Each row is followed by its group, which names the range that a hidden value of the row falls in. A new part has a new value, new ranges and new names.
[ -29  -28  239   25 -286    6  240 -154   64  174 -109   14 -150    8
 -271 -144 -121 -108  166   16   28 -124  314  115   79 -295  327   10
  -85   41  -93  115  375  152  154  101   52    0   -5  -75  -38  228
   -1  -63]
bisim
[  95  -87    6  -64   88 -245  -56  -25  148 -140   88   97 -166  -82
  162  102 -240 -304  248 -152  -84 -209 -152   63 -118  -83   50 -207
  102   10 -227  -47  248  -86   21   71  -89  -48   67  150  129  129
 -110 -244]
guda
[-151  207   66   92  -40  138  123  -32   50   72  -94  -22  121   -1
   85  -58   23  218  -38  168   -6  212  113 -112  -77  -67   27   71
   -1  -94   56  110 -240 -145  -39   60   84   18   88  -53  -28   35
  -94   42]
tobuv
[ -94  233  107  315 -132  -19  128   -6   74 -183  340  185  -87  108
 -197 -107   10   50  380   94   14   22  120 -304  -12 -247  197   -6
 -132  224   96 -119  137 -282 -118  240   78  295  -41  -27 -126   56
   32   30]
bisim
[-142 -225  184  -88 -204   23   68  -59  100 -131  -58  -43  -95   56
 -199 -234  -97   22   36 -141  -30  -77   62 -107  146 -207   96  103
  -82   23  129   14  299   81  -11   50   41  -78    7  -22  -40   36
  130  -95]
fis
[ -21   95  270  201  -32  -77  122   -3  -37  -91   87   31  -31   19
  -57   36 -145  -96  390  -51  129  -93  171   -7  -60 -100  219 -181
  104   18 -103   32   83  -78  -53  165  -26   87  -18    8  -27  218
 -186  -75]
Pafip
[ -25  103  393  377  -55 -223   14  114  -63 -189  204  170 -131   45
 -225  -61  -88 -133  525  -81  124 -219  191  -24   36 -151  397 -170
   77  187  -67  -47   88  -97 -143  196 -112  276  -24  -61  -43  234
 -154   36]
fis
[   0  231  217  242 -169  -74  175  -20   59  -31  202  127 -101   83
 -224  -91   25 -116  311   63   24  -90  201 -123  105 -357  332 -145
 -119  128 -103 -101  283  -73   78  154  -32  175  -34  -80  -52  131
   59  -40]
bisim
[ -89  356  298  119  165   14  108   77 -123 -270   11 -265  228  -17
   48  126   76  -24  255 -142  146  299  143 -158  180 -114  205 -460
  179 -283  -28 -313 -357 -154   21  -17 -270    1  -37   24  122  -18
  -90 -223]
savas
[ -23   54   29   69   50 -119  -15   32   79 -177  116   99   -5   -3
  181   31 -104  -13  128  -88  -17  -15  -96 -110 -181  -55  -16  -95
   35    5   13   20   36 -216  -99  144   62    3   73   60   63   56
 -108  -68]
tobuv
[-166  384  160   98  -62  229  194    1  -21   93 -103 -129  272    6
  124   15  128  216  -43  167   79  375  220  -99    8  -87   86 -127
   82 -243  -17  -26 -349 -131   40   47  -21   -6   50  -48  -14  -61
  -99  -38]
mugup
[ 102 -207 -147 -277  -66 -125  -29 -111  243  -22   35  101 -115  -73
  321   64 -290 -246  -24 -120 -140 -175 -208  109 -206 -118 -169 -103
   41  -45 -183   63  448  -44  108   86   93 -247  103  178  129   31
  -20 -311]
supi
[-170  464  321  250  127   84   94  127 -155 -237   45 -200  289   -4
   37   97  146  130  270  -24  174  403  209 -191  132  -36  225 -372
  210 -241   39 -285 -565 -246  -88   39 -243  136  -24  -11   45  -60
 -155  -94]
savas
[  43   29  337  107   86 -196   51   35  -55 -101  -73  -62  -42  -30
  -33   40 -133 -214  285 -172   92 -187  105   78   69 -147  283 -284
  123  -81 -187   19   70   61   50   15 -167  -47   20  -31  115  265
 -148 -126]
Pafip
[-205 -114  -34  -76 -189   76  100 -126  181 -187   -1  -25 -123   67
 -275 -318   21  199  -66  -60 -165  141    8 -338  150 -285   43  284
 -295   97  365  -68  203  -98  -39   49  151   26   20  -36  -36  -66
  270  -10]
bisim
[  13   49  181    5   53 -104   83  -61  -30  107 -249  -68    6 -135
  114   88 -178  -87  112  -76   51    3  157  229 -138  -19  187 -150
  151 -167 -122  171 -116   13   51   29  -17  -88   95    5  159  254
 -281  -83]
mugup
[  67  321  -23  166  283 -234 -114  118   77 -252  186   89   49  -50
  270  114   18  -95  150  -13  -95   35 -208 -192  -44 -147   25 -281
   22  -33  -85 -184 -224 -331  -45    0 -129   60   95   19  188   28
  -55 -114]
savas
[  57  -53 -176  -40  -86  -53  134 -212  265   75   61  150 -220   15
  -20 -102 -195  -73   59  147 -186 -191  -72 -131 -111 -312  -38  187
 -258  165  -38  179  428  -88   92   76  238  -51   64  -12   -8  213
   89  -75]
fis
[  16 -108 -107 -186  -55  -92  -42  -46  270   32    0  133 -125  -48
  214  -32 -129 -154  -81    5 -195 -132 -200   23 -101 -109  -62    4
    3  -11 -215   27  286  -21   81   33  -17 -116  136  111   61  -29
   30 -173]
guda
[ -15  -99  273  -85 -263   28  117  -26   80  241 -190   24    6   14
   55 -102 -114 -105  -86   17   42 -205  165  225   15 -183  135  -60
   69 -106 -254  219  335  241  170   54   10 -206   83  -69  -11  130
  -41  -99]
Pafip
[ -28  111  177   83   96 -124  -41   73  -18 -237   86  -20   46  -61
  131  103 -112 -117  293 -145   57   49    6  -14  -33  -22  112 -292
  198  -91  -71 -147 -131 -177  -80   80 -148   38   26   91  102   43
 -167 -189]
supi
[  93  212   41   -1  -82    8  188 -116   91  121   98   33   18  -49
  210  202 -187 -244  267   82   58   -6  129  127 -159 -147   77 -326
  139 -106 -347  -21  209  -93  162  149   -7  -59    8  122   29  120
 -174 -286]
supi
[  76   38 -109    9 -281  -68  154 -164  284  260   71  287 -227   29
  -56 -169  -79  -93  -48  213 -191 -211   45   -5 -101 -404  105  168
 -300  206 -123  184  555  -18  184  135  236    5   95  -78  -22  152
  132    7]
bisim
[ 112    2   80  -84  -91 -200  -85  117  134  -10  112  198   39    2
  419   73  -89 -232  -92 -142  -16 -210 -159  130 -188 -137  -43 -312
  115  -84 -292   29  371  -31  102  143  -13 -199  136   76  142  -41
  -46 -189]
mugup
[ -26  395 -200  187  111   36   68  -25  224   48  124  152   38   52
  149  -86  124  176  -97  397 -216   82 -147 -380  -32 -292  -83  138
 -257   77  -19   44 -160 -301   27  -24  112   77  123 -127  -14   36
  109   80]
Pafip
[ -56    6 -329   64 -115 -109 -109  -23  388  -51  230  417 -216   70
   29 -329   50  182 -226  240 -385 -118 -314 -375 -104 -323 -148  450
 -436  351  215   96  269 -293  -93   89  294  124  177  -87  -33  -64
  286  171]
bisim
[ -74   16  107  114 -151   21  208 -150   70  -55   84   28 -135   40
 -224  -88 -159  -12  329   26   19  -34  184 -121  -19 -208  172   52
  -92  120   57   48  237  -92  -22  164  122  105  -39   -1  -88  201
  -33  -65]
fis
[   3  129 -228  -80  -95  118  164 -176  291  237  -37  105  -22   30
  165 -107  -33   82 -230  334 -215  -14  -85 -167  -92 -308 -151  201
 -255   12  -96  211  213  -79  171   -2  236 -144  127  -72  -24   74
  130  -38]
Pafip
[-197 -137   44 -247 -217  179    4    9  165   72 -221  -50  149   29
  205 -212   30  228 -454   -1  -95  124  -61  -52    1  -81 -166  166
  -18 -187   89  141   59   68   35  -10  109 -275  151  -29    3 -181
  116  -48]
tobuv
[  44  237  222  218   34 -122  109    6  -41  104  -29   75   17  -64
  113  127 -119 -104  276   48  105  -51  188  151 -183  -58  242 -224
  149  -57 -221  136  -88  -93   12  135  -21   71   66  -22   70  266
 -312  -19]
tobuv
[  79  299 -180  110  128  -87  111 -109  127   -3  153  129   -9  -64
  274  174 -131  -44  190  121  -63   92  -56 -106 -327 -110  -43 -122
  -37    4  -81   55  -32 -355    0  156  160   51   79   83   99  153
 -185  -94]
mugup
[ -86 -215  -78 -226  163 -144 -185   -3  225 -104 -271  -46 -131 -122
   83 -169  -68    5 -230  -76 -304  -52 -287  -62  110  -68  -36  186
  -54  -71   30   27 -119   24  -10 -212 -122 -143  191    8  174    6
   89  -77]
guda
[  68   12  316   16  151 -286 -150  201   59 -122 -130  -25   -4    9
   68 -123   77 -216 -117 -145  -89 -316 -158  -20  319 -303  203 -257
    3 -112 -253  -57   73  175  146 -205 -324 -189  127 -163  201   97
  136  -94]
Pafip
[ -47  210    0   76 -240  108   64   12  142  147  203  236  103   11
  319   70  -81   10   80  217   28   84   74   62 -286  -24  -62 -101
  146   -6 -214   43   89 -211  -23  263  111   58   80  103 -101  -95
 -167 -100]
supi
[-171   39   86    5  -20  126  159 -101   11  -93 -101 -138   64  -16
   -9  -30 -101  165  115  -31   44  223  118 -133  -73  -19   23   39
   34 -115  167   60 -148 -134  -84   87   99  -19   18   35  -10   74
 -121  -62]
tobuv
[-131  -78  162 -162   -5  -12  -86   99   53 -106 -221 -113  137  -32
  191 -114   34   93 -278 -176  -49   99  -88  -19   77  -55  -22  -64
   83 -231   63    0 -122   37    2  -69  -86 -220  136  -17  141 -111
   32  -95]
mugup
[ -42 -142 -144 -219  -33   21   12 -174  199  182 -279    3  -73 -155
  179  -44 -229   38 -154   92 -184   34  -46  142 -166  -22  -99  212
   -1  -85  -18  244  -26  -19   39  -37  141 -165  162   50   97  121
 -108  -94]
supi
[ -52 -110  131 -158   34  -27   77  -77   44  -51 -248 -179    6  -59
   51  -35 -127  -33  -41 -174  -16   17   20   23   33 -104   54  -69
   38 -193    8   79   36   70   73  -50  -19 -222   73   12  135  126
  -44 -157]
tobuv
[ -96 -189  221  -86  -70  -33   73  -86   -6 -113 -100  -99  -90  -94
  -37   61 -283 -145  345 -236   89    8  150  165  -91   87  172 -137
  257 -103  -71   -6   78   18  -70  128  -84  -13   -2  178   24  127
 -250 -221]
guda
[-194   51   77  162 -207  172  263 -209   48   39   -4   11  -97   16
 -289 -140 -147  204  306  156   32  151  306 -138  -88 -109  156  259
  -99  126  215  146    3 -152 -120  193  231  197  -29  -23 -169  201
 -112   58]
fis

[  47   22  -65   89   51  -19  -47   58  106  -62 -105  113 -119  -91
   24   35  128  190  -30  131  -21  121  -31  182   45  101 -106  -12
  -58   26   27   22  -40  -82  124  -16   21  -49   68  124   52  -16
   67   50]
H
[  45   28 -273  134   54   53 -237  143  136  136  -77  -46   74 -204
  163   42  -49  131  275  -89  119  -45  -82   14  -53   48   51 -207
  168  -80   50  -97  103  226  134 -209  160  133 -130  194  211  268
   -1  -12]
J
[  23   44  -66  139 -108    0   27  100   52  -67 -167   75  -79  -90
   19  -35   88  101 -156  201   14  129   15  182   74   -5 -180  105
   49   31  167    1 -155 -132   22   49   16  -25  164   67  114   39
  -12   66]
H
[ 187  196  293  172  -25 -163  -91   28   85   32  -59  103 -172  -72
  -46  183  125  512  -23   72 -127  367 -192   19  -34   75    7 -212
 -204  -86  -96  333  303 -182   32   61   82  -98  147  223 -118 -109
  210 -206]
Q
[ -79 -207 -241   -5  167  -15  -46   95  318   44   13   10   20 -146
  235 -157   93   73   69  108   44  -86  173  232 -141   72 -268  -21
   41  107   59 -253 -141   51  370  -93   62   56 -123  113  155  134
 -122  297]
H
[  49  -57 -372   -6  324   46 -211   -3  203 -143   93   39   58 -116
  217   51  -26   30  215 -160  113 -160   35  116   58  287   16 -268
  114   56 -100 -186   -5  211  221 -314  228   67 -218   64   32   58
 -154   19]
J
[  22  -97 -197   41  152 -113 -184  -10  251  -75  209  -56   94 -123
  405    9  -90  -63   25 -130  193 -197   69   -1   16   68 -124 -297
  205  -24   35 -231   41  152   25 -149  242   26 -170  -35   59  105
 -265   43]
N
[ -40 -223 -174 -124 -169    0  116  -65   18  110  351   -1  355  174
  323  -12 -356 -432 -371 -211  360 -192  -56 -144 -387  132  -23 -256
  212    8   69 -326   95  128   83 -106   93 -169 -142  154  -99   69
 -126 -178]
N
[ 243  247  105  260 -236 -165   58   75 -153  -67  -53    0  -95  -67
  -58  290  -59  145 -278  180  149  247 -223  -49  269 -270    3  189
  126 -187  306   12   12 -209 -545  153  -88 -134  168   82  130  -41
  244 -318]
H
[ 164  253  224  234 -128 -110  -12   23  -26 -223 -211  150 -265  -59
 -105  123  182  336 -245  230 -118  345  -93  144  274   52 -133   10
  -96  -17   73  336  -19 -310 -164  160   66 -121  356   20  -74 -168
   63 -125]
L
[  65  125 -197  152  219   63 -347  100  119   42 -235   65  -88 -186
  -26  177  130  294  371  -17  -34   60 -106   89  133  189  167 -238
  -58 -112 -108  171  150  156  145 -173  127  129  -50  193   45  142
  140  -41]
J
[ 100   26  -66   67  299  -50 -212   41  204    3  -63  135 -195 -168
   32  152  201  417  279   22  -90  134 -125  169   10  189   34 -189
 -200  -25 -170   68  179   29  264 -138   35  -29 -105  236   39  -27
  214   31]
F
[  42   -2  -34  120  104 -162  -55   62  189  -27  -15  -35  -35 -105
   97  103   76  125  -76  209   63   41   92  103  148 -122 -151   73
   20  -80  155  -78  -76 -103 -129   85   -6   18  -13   12   39   27
   24   44]
L
[  -4 -240 -207 -152  120  -74  180  -68   94   23  318   10  251  168
  137  121 -195 -281 -318   16  277 -138   67   16 -185   61  -48   48
   47   24   82 -389  -69  -13   22  -44 -100 -152 -230  141 -139  -69
   66 -110]
L
[ -52 -191   24  -41   82 -171  -44  -94  211  -28  205   27   62   71
  288   43  -24 -159 -277   33  150 -124  118    7  -71  117 -187 -237
  -16  -18    0  -84   38  -40   58   89   71 -127  -26   11 -202  -48
 -119   37]
H
[ 232  222  -47  224  109  -92 -155   99   51 -106 -107   71 -224 -238
  -11  224  123  436  180   77  -20  222 -209  115  248  -45   38    3
   -1  -96   53   32   87  -50 -144  -89   32  -20    1  142  214  -15
  207 -117]
F
[  51  102  -91   76  285 -128  -54    6   96 -122  -65   13   27   15
 -151  333   72   70  -81  242   57   83   82  101  326  -81  143  195
 -115 -175   78   13  -85 -153 -350   56  -95   42  -75  -34 -180 -116
  180 -152]
Q
[   3  101 -230   73  135  109 -172   -5   28 -217 -180  151  -31  -24
  -21   94   68  -18    3    6   15    7   -3  155  225  294   85 -144
    0    2  -63  128  -76   25   42 -141  165   27   76  -14 -106  -26
  -89  -53]
J
[-141 -160 -350 -134  128  139  172   22  113  -57    2   85  277  137
  -36  -77  -70 -247 -221  111  107  -60  202  223 -160  192  -14  162
    3  129   46 -229 -273  -33  232 -135   -5   31 -100   64 -145  -19
 -106   51]
Q
[  -1 -262 -136 -182 -432   27  471    1 -121  321  468  -66  586  318
  186  -35 -571 -503 -629 -155  470  -64 -112 -219 -716  -52  -14   26
  273   40  248 -517   64   27   49  -57  -86 -239 -171  354  -61   79
   50 -356]
Q
[ -97  -85 -223  -56 -110  105   31   -7  -81  125   17   58  291  179
   16  128 -217 -398 -272  -40  265  -98  -67  -69 -164  115  187  -80
   66 -109   71  -99   29   82  -53  -42  -32  -71  -53  145 -162   84
   74 -210]
N
[-132 -189 -217 -106  217    0 -196  -90  146  102  124   17  255  143
  170  180 -125 -337  -62 -115  225 -258   72  -86 -103  259  162 -361
  -30 -129 -121  -47  141  193   95  -79   83   -6 -193   87 -321   74
  -21  -97]
J
[  75 -131  108   94 -173 -209  -22  113  361  241  312 -161  146 -200
  526 -239 -148  271  -11 -134  111   33   12  -81 -495  -99 -359 -373
  230   51   98 -220  245   78  313  -78  297   12  -99  200  214  223
 -276   83]
Q
[ -33 -115 -110   -1  105  -80   34   -7  196 -116   61   33   46    6
  146  -26   33  -53 -213  141   78  -41  181  159   27   76 -218   15
   25   66   84 -132 -169  -97   76   22   58  -33   -4  -18  -75  -39
 -145  100]
L
[  98  176  117  231   18 -169 -127  101  181  -45 -123  -27  -98 -177
   51   82  125  360    1  183  -57  215   21   82  162 -121 -100  -32
   -6 -106  106  159   45 -150 -148   73  126   76  117    3   33   25
  -27  -25]
Q
[  17  -54  -71   53 -331   40   92   73   -9  112   69   39  139   -6
  211 -118 -179  -98 -253  -69  183   39 -126  -21 -311   43 -129 -142
  198   39  148 -142   48   29  137  -51  107 -114   74  199  130  134
  -83  -72]
F
[-102 -154 -362 -135   14  145   90  -28  -50   41   87   83  321  193
   27   95 -226 -446 -249  -63  283 -158  -16   14 -169  182  170   -6
   79  -22   45 -252  -73  107   41 -144  -42  -75 -153  136 -142   38
   38 -157]
N
[ 118  172 -247  123  181   22 -188   21  -46 -135 -112   51   12  -48
  -85  331  -24   14   74   11  128   10 -110   26  333   79  249  -25
   50 -165   34   22    6   57 -280 -126   39   37  -61   42  -41    0
  143 -247]
J
[ -64 -262 -361 -176  400   -2   21  -46  199  -11  174   73  150   78
   70  138  -19 -172  -21   50  169 -183  116  166  -81  176   30   51
  -90   31  -49 -357 -105   72  196 -148 -120  -51 -324  144 -111  -52
  122   54]
H
[  27 -111  -70  -68  519 -221 -107 -138  261 -195  174   61  -42   63
   57  310  125   34  -76  142   56  -81  165  130  248  146   -8  -50
 -218  -66 -114  -69  -23 -103  -81   28  -54  -74 -195  -37 -322 -231
   98  -24]
L
[ 140  142   34  134   53  -92   20   -4   43 -277  -77  123 -162  -39
  -46  114  125  221 -200  182  -47  205    1  188  261   88 -129   66
  -47   39   61  104 -118 -236 -108   42   57  -89  173  -14  -65 -182
    3  -77]
L
[   3  -63 -262   74   22   40 -150  109  207   60   30  -18   83 -190
  303 -114  -57   65  156 -116  115  -84  -14   73 -151   91 -107 -237
  201   32   48 -196   35  192  257 -223  227   80 -121  122  223  224
 -188  100]
N
[ -38 -177 -203  -87  278  -70    1  -35  164   -7  113   52   86   64
   60  163   10 -108 -104  112  141 -101   94  115   -3   89  -11   37
  -91  -30    7 -213  -69  -10   53  -20 -107  -64 -192  106 -128  -54
  125   12]
H
[ 187  166  160  180 -176 -126   66   17  -31 -162  -31   92 -149  -36
    8   99   37  232 -290  134    7  263 -119   71  129    0 -158    3
   20    3  125  122    2 -241 -155  101   57 -158  238   74   -3 -126
   48 -167]
L
[ -61 -110 -188  -78  492 -172 -141 -169  163 -267  115   59   42  134
   39  375   64 -298 -197  164  176 -224  211   88  422  107   98   19
 -135 -159  -30  -96 -138  -68 -336   74  -88  -55 -169 -183 -379 -203
   45  -54]
F
[ -86 -250 -260 -163 -101   56   32  -63  -39  309  313  -54  511  266
  204  162 -440 -570 -279 -247  450 -278  -79 -277 -430  142  221 -300
  166 -139   31 -287  206  260   27 -110    0 -103 -257  268 -229  166
   71 -318]
J
[ -61 -188 -150   35  -33  -50  -23  113  248  168   63  -48   91 -128
  296 -141  -23    3  -24   61  134  -80   83   88 -239  -45 -252  -74
  129   28  143 -257  -34   73  248  -30   58   21  -91  154  194  210
  -97  197]
H

[ -66  148  282  109  126 -131  329  -24 -154  132 -302  247  186 -177
 -138  155 -383  326  451  259   53    9  335 -338 -131  240 -434   10
  177 -324  235 -223   -1  -58   14  297    0  366 -157  154 -142 -159
 -211 -106]
G
[-321 -131   55  214  -67  106   65   69 -129   30 -277  135  177 -325
   25  106 -431  325  202 -104  378   53  565  -83   33  311  -46  -99
  179 -345    1 -244 -289  -35  133  -94  -97  231 -360   10  -10   43
  -10   -9]
X
[ 440    5 -123  258  -77 -138 -154  456   44  651   58 -326  -82 -110
 -188  185  253   -4  155   42 -187 -201 -177  169   24  456  -65  -47
 -118 -716  336  220 -169  396    4 -312   89  376  349  383 -401  155
 -289  -85]
W
[-319 -222 -262   14  -53  -27 -158  -77  -20 -138  -54 -153  -24 -211
  223  -31 -120  132 -162    4   88  116  301  126  -48  137  400   93
  -57   27 -211   13  -27   -7   27 -255  -91   11 -277   34  103  140
  229  314]
X
[  76  -66   -4   62 -115 -232 -144 -221 -192  137 -105 -287  -93   24
 -166  404 -260  198 -113  358 -256   73  128   19  -58  151  311  296
  -37 -112   21  126  195  132  -68 -173   20   50 -142  388  105   16
  208  167]
Y
[-380 -210  299    0  215   11  165  154   -9  325 -267  -60  346 -257
   55  -59 -612  391  267 -143  327  197  616 -263  -40  478 -318  -55
  229 -382  300 -224 -311 -229  -65  172 -203  118 -186 -131  -47  -30
 -161  106]
T
[ 364  218  -89  272 -217  -73  -45  170 -122  240  -75   31  -67  -34
 -226  336   91  -64  144  180 -289 -240 -147   89  -63  168 -131   34
  -60 -401  155  100  122  409  193 -141  216  302  180  399 -143   56
  -13 -151]
G
[ 250  117 -454  563 -485  147 -147  287 -118   -3  -87  220 -190 -349
  -91  285  380  -31  146  -36  131 -379  -20  330  132  176  225 -213
  -67 -566 -199   -4 -226  510  366 -576  207  531  -89  370 -306  245
  -49 -271]
E
[ -54 -305 -133 -176  493 -325  -29  353   60  401  216 -358  -51  -11
   16 -196  144  132  215 -267  -10   12 -173   42 -137  192 -120 -131
 -199 -388  338   73 -200   26  -82 -174 -129  147   93   85 -273   11
 -461  121]
T
[-192  -32  295   56   39  -45  153   24   29  339 -324 -106  304 -232
   35   55 -547  339  150  173   91  179  565 -264  -48  502 -211  132
  225 -280  252  -94 -110 -167 -150  219 -108  133  -74   -8  -35  -12
  -12  155]
W
[ -28 -184 -390  143 -238  -22 -203  -38  -69 -105    8 -120 -186 -190
   30  152  161   82 -175   59   -8  -60   90  230   68   67  574   76
  -90 -144 -241  111    0  178   27 -462    0   89 -245  229  -80  208
  218  138]
X
[ 198  159 -162   29   32 -178   22  117  -88   66   44   54  -77   79
 -115  134  162 -131  131   49 -348 -196 -289   61 -190  -59 -199   23
 -144 -142  147   84  235  292  193  -46  188  145  162  263  -63   -7
  -43  -50]
G
[ -85 -233 -346  -12  206 -205  -68  196    1   57  145 -141 -157 -153
   82 -111  274  111  120 -152   74  -62  -94  145  -64   73  192 -125
 -193 -267   -5   31 -152  100   22 -343  -70  229 -125  144 -243   87
 -254   89]
X
[ -97   41 -404  405 -300  107 -195  163 -166 -177  -91  176  -98 -261
   80  185   67  -34   74 -175  180 -212   96  308  -16   80  145 -173
 -111 -258 -246 -100 -176  382  484 -469  142  357 -201  212   50  158
   63  -71]
E
[-412 -102   88 -416  264  -95   78 -138  -44 -156  -55  -34  258  301
   70  -24 -530  -53 -207 -379 -308  128   62 -116 -287 -258 -294  157
   30  431  226  -38  341 -153  125  215   49 -590  -47 -238  533  -63
  378  252]
Y
[-275 -143   19 -287   67  124   56   84   68   -9  -63    0  294  175
   47  -69 -343 -119 -242 -501 -220   26  102  -47 -121 -108 -235   58
  119  176  258   18  191  -76   87  107   49 -580   57 -296  303   95
  394  150]
T
[-535 -267 -161 -402  169   66   62 -120   24 -388   -3   80  185  138
  190 -184 -281  -59 -294 -516 -104   95  137  -21 -161 -333   34   60
   54  449  -11  -57  234 -207   82   22  -28 -629 -243 -365  386   73
  462  271]
B
[-116 -201 -281  -42  194  -99 -162  348   73  190  157 -239  -22  -71
  159 -174  130  -69   22 -329  -17  -44  -94  206 -129  160  -18 -112
 -194 -226  123   81 -135  165  136 -266  -24   64  108   23  -68  130
 -134  176]
B
[-117  -80 -122 -204   -1  134  146  168  260   38  -56   40  230  -54
  149 -252   57 -110 -172 -275 -190  -39   92  -64  -37   47  -88   40
  122   35  167  106  137 -102 -124  102   32 -348  130 -287  -91  188
  257  156]
T
[ 187  -87 -118 -201  458 -457   61  226  -44  296  235 -210 -146  206
 -191   25  247   33  236 -154 -316 -136 -486   17 -215  -94 -234  -68
 -245 -265  392  116   80  153  -15 -129   58  104  167  255 -215  -77
 -423  -46]
Y
[ -92 -214  -93   -7 -154  -87 -321 -116  -59  190  -55 -492   -8   -1
   41  227 -317   76 -354  147 -218  174  234  150  -37  275  424  319
  -56  -21  -11  209  131  102  -54 -241  -46 -171  -46  192  250  156
  404  387]
W
[-392 -189   59 -369  197  -32   -6  -68  -15  -60  -45 -135  254  245
   76  -26 -507  -45 -257 -409 -246  142  123  -57 -213 -146 -178  149
   46  318  222    3  249 -132   93  122    7 -592  -34 -243  476   11
  396  277]
W
[-162 -173 -496  -57  304 -249  -14  172  -98 -242  226   92 -236  -26
   66 -115  387    7  191 -383   63 -195 -339  208 -165 -285   74 -261
 -292  -93  -73  -62  -85  167  258 -409   37  189 -211  118 -120   18
 -300  -42]
E
[-599 -278  367  -27  164   68  225  -92 -107   76 -391   58  391 -293
   65   13 -868  545  207  -92  455  304  872 -359  -12  381 -177    9
  344 -203  153 -349 -277 -383  -83  218 -269   15 -487 -197  113  -64
   29  143]
B
[  46 -145  -60  -90  461 -348    9  409  100  521  157 -350   -2  -41
   22 -179  132  101  290 -144  -72  -13 -175    6 -180  312 -287 -115
 -188 -454  411   84 -192   79  -72  -78  -68  272  236  126 -302  -14
 -525   96]
W
[-178  -28 -411 -136  185  -22  181  253  238 -196   85  207   35 -170
  289 -435  441 -126   72 -320  -17 -155 -129   43 -132 -104  -85 -177
  -93   31  -25    6   10  -25   41  -54   45   13   23 -222 -245  133
  -94   87]
X
[-313  -54   83 -469  359 -217  261 -285 -152 -332  -25  177  132  360
  -91   53 -371   31  -51 -251 -356   51  -91 -233 -301 -502 -280  136
   37  455  201  -91  468 -187   64  270   77 -518 -197 -127  394 -165
  260   87]
G
[-696 -295  100 -572  366   20  186 -162   80 -262  -89    6  387  181
  241 -285 -599   43 -256 -519  -96  266  321 -223 -237 -229 -212  127
  154  527  178 -113  246 -430  -42  320 -115 -762 -207 -528  488  -22
  437  384]
T
[-112  -93 -523  -81  256 -185  108  188  -40 -336  209  271 -209  -13
   47 -162  507  -62  194 -443    7 -284 -408  166 -146 -407   -7 -298
 -232  -38  -66  -74  -18  149  256 -345  111  119 -176   30 -187   44
 -257 -135]
E
[  11   29  107  140   84 -248   31   59   26  405 -177 -262   71 -265
   48   57 -202  298  216  413   -6  122  306 -127  -94  548  -50  146
    4 -378  163   35  -96    0 -160   55  -78  435   20  244 -194  -18
 -215  192]
Y
[-570 -199   14   29  -28   47  172 -343 -269 -455 -321  326  128 -212
   19  185 -571  434   73  -97  367  127  611 -178  -10 -103  176    2
  218   89 -215 -355  -68 -231  122  -67 -105  -26 -745  -58  236  -40
  232   28]
E
[ 113 -149   -4  130  -86    7 -114  269  -10  441  -57 -247   70  -99
 -127  170 -123   98   22  -97  -42  -43  138   69   46  371   -3   10
   38 -493  261   94 -148  179   -8 -209   -5   81   93  165 -151  145
  -22   14]
T
[-491 -193   73   15  112   42  131  -13  -85  -79 -239  124  224 -257
  125  -43 -492  329  163 -177  352  136  556 -154  -53  195  -82  -68
  170 -126   12 -269 -210 -189   72   27 -146   64 -400 -127   90   -1
   20  107]
X
[ -82  121 -560  -41  -71   69  262  113  184 -509   26  512  -51 -168
  218 -294  623 -196   15 -282  -86 -326 -230   83  -73 -376   41 -189
  -48  157 -216  -15  161   57  139 -140  202  -13  -90 -183 -252  169
   83  -85]
E
[-379 -194   34 -396  254  -32   55   -7   56  -36  -17 -104  260  208
  110 -133 -393  -51 -213 -435 -226  124   88  -82 -211 -131 -213  108
   43  284  246    7  217 -167   31  152  -14 -563    4 -291  356   25
  314  267]
W
